Below is a small trained network, with its code and all its weights. Each question gives an input and a class and asks what happens when units are switched off, that is, made to give their printed mean instead of their output.

import numpy as np


def w(rows, s, z=0):
    codes = np.array(rows[::2]) - 128.0
    scale = np.full(codes.shape[1], s)
    scale[-1] = z or s
    return codes * scale


def f(y):
    return np.maximum(y, 0)


def log_softmax(a):
    a = a - a.max(-1, keepdims=True)
    return a - np.log(np.exp(a).sum(-1, keepdims=True))


def net(x, mask):
    res = np.array(x, float).reshape(1, 6) / 4 @ E
    y = f(res @ A[0][:, :-1].T + A[0][:, -1])
    res = res + np.where(mask, y, B[0][:, -1]) @ B[0][:, :-1]
    return log_softmax(res[-1] @ U[:, :-1].T + U[:, -1])


A, B = {}, {}
E = w([
[90,103,92,164,67,94,122,23,166,127],'x0',
[178,148,201,128,49,152,147,124,65,50],'x1',
[93,206,160,61,98,180,39,102,98,124],'x2',
[37,129,126,174,136,15,120,72,116,88],'x3',
[172,88,83,150,83,85,70,121,196,195],'x4',
[87,209,130,254,75,136,175,161,194,162],'x5',
],0.0047)
A[0] = w([
[116,106,117,123,134,136,126,111,139,152,124],'neuron 0',
[112,150,113,173,132,103,125,162,166,159,120],'neuron 1',
[140,106,141,6,127,160,76,89,74,54,235],'neuron 2',
[226,108,138,145,71,97,41,129,138,147,232],'neuron 3',
[200,172,131,65,162,227,102,215,126,174,199],'neuron 4',
[197,154,169,132,131,153,213,173,74,67,140],'neuron 5',
[104,146,128,122,145,113,101,150,119,130,212],'neuron 6',
[146,40,102,96,193,138,191,141,142,168,144],'neuron 7',
[117,88,105,204,111,113,196,115,170,147,190],'neuron 8',
[40,149,122,153,155,38,122,128,121,109,252],'neuron 9',
[131,146,149,139,124,135,145,125,107,102,110],'neuron 10',
[114,208,138,172,59,219,143,89,149,123,214],'neuron 11',
],0.012,0.0016)
B[0] = w([
[146,110,127,125,114,115,124,121,126,123,152],'neuron 0',
[100,117,145,140,129,122,92,114,108,143,194],'neuron 1',
[49,160,95,117,133,107,61,107,86,182,244],'neuron 2',
[177,4,86,108,146,68,90,84,163,126,203],'neuron 3',
[66,139,174,132,130,220,91,119,115,164,254],'neuron 4',
[126,102,87,149,117,175,161,176,153,57,201],'neuron 5',
[122,116,140,134,115,134,112,124,145,145,157],'neuron 6',
[171,32,84,87,100,161,93,110,150,92,213],'neuron 7',
[129,90,144,149,145,41,83,115,139,160,226],'neuron 8',
[100,87,162,185,134,156,65,165,161,174,218],'neuron 9',
[121,128,107,132,136,143,147,148,118,111,146],'neuron 10',
[91,94,100,77,139,249,79,145,117,123,206],'neuron 11',
],0.016,0.0083)
U = w([
[153,181,152,123,124,92,184,123,109,128,54],'0',
[147,119,99,106,95,169,162,172,134,34,136],'1',
[108,202,112,124,127,85,147,129,84,121,46],'2',
[67,135,171,132,157,134,68,113,110,229,180],'3',
[254,100,94,119,117,48,153,104,163,100,162],'4',
[134,148,178,181,140,89,167,165,140,120,1],'5',
],0.009,0.0022)

Each question gives the input, the list of numbers given to net, and the class t.
The units are the neurons (one row each of A and B). Each row of codes is followed by its name. A weight is (code - 128) times the scale printed after its matrix; where a second scale follows, it is the last column's (A, B and U).
mask holds one flag per neuron, in row order. A switched-off neuron (its flag False) gives its mean, the last column of its row in B, instead of its output. The means were averaged over made-up inputs and are rounded, as every weight is.
A unit's drop is (log p(t) with every unit on - log p(t) with that unit switched off) / (log p(t) with every unit on - log p(t) with every unit switched off).
The circuit of an input: a set's keep is (log p(t) with only the set's units on - log p(t) with every unit switched off) / (log p(t) with every unit on - log p(t) with every unit switched off). Starting from all 12 units, units are removed one at a time, each time the one whose removal leaves the highest keep (on an exact tie, the one counted first), for as long as the keep stays at least 0.8.
units of the circuit, in order: the units of the circuit, biggest drop first
most important unit: the unit with the biggest drop
top k neurons: the k neurons with the biggest drops, biggest first
drop of u: that unit's drop, to one decimal
input [1,-6,-3,-6,7,-7], class 4: most important unit	neuron 7
input [5,-2,4,0,6,-4], class 4: units of the circuit, in order	[neuron 4; neuron 3]
input [1,-3,-7,-5,-8,5], class 1: top 2 neurons	[neuron 5; neuron 2]
input [-5,1,-5,-3,6,2], class 4: units of the circuit, in order	[neuron 2; neuron 3]
input [-5,1,0,8,-5,1], class 5: units of the circuit, in order	[neuron 4; neuron 2; neuron 11]
input [-1,-8,-8,-4,-3,-1], class 4: top 2 neurons	[neuron 7; neuron 2]
input [7,-1,-7,-3,-7,-4], class 4: top 2 neurons	[neuron 4; neuron 11]
input [-4,-1,-7,-8,3,2], class 1: top 2 neurons	[neuron 7; neuron 2]
input [-5,7,-5,-4,-8,6], class 1: drop of neuron 5	0.1
input [-4,6,-8,2,-4,2], class 1: drop of neuron 5	0.3
input [-8,-5,-8,-7,-7,4], class 1: drop of neuron 5	0.6
input [-3,-7,-8,-4,-5,-3], class 1: drop of neuron 7	0.2
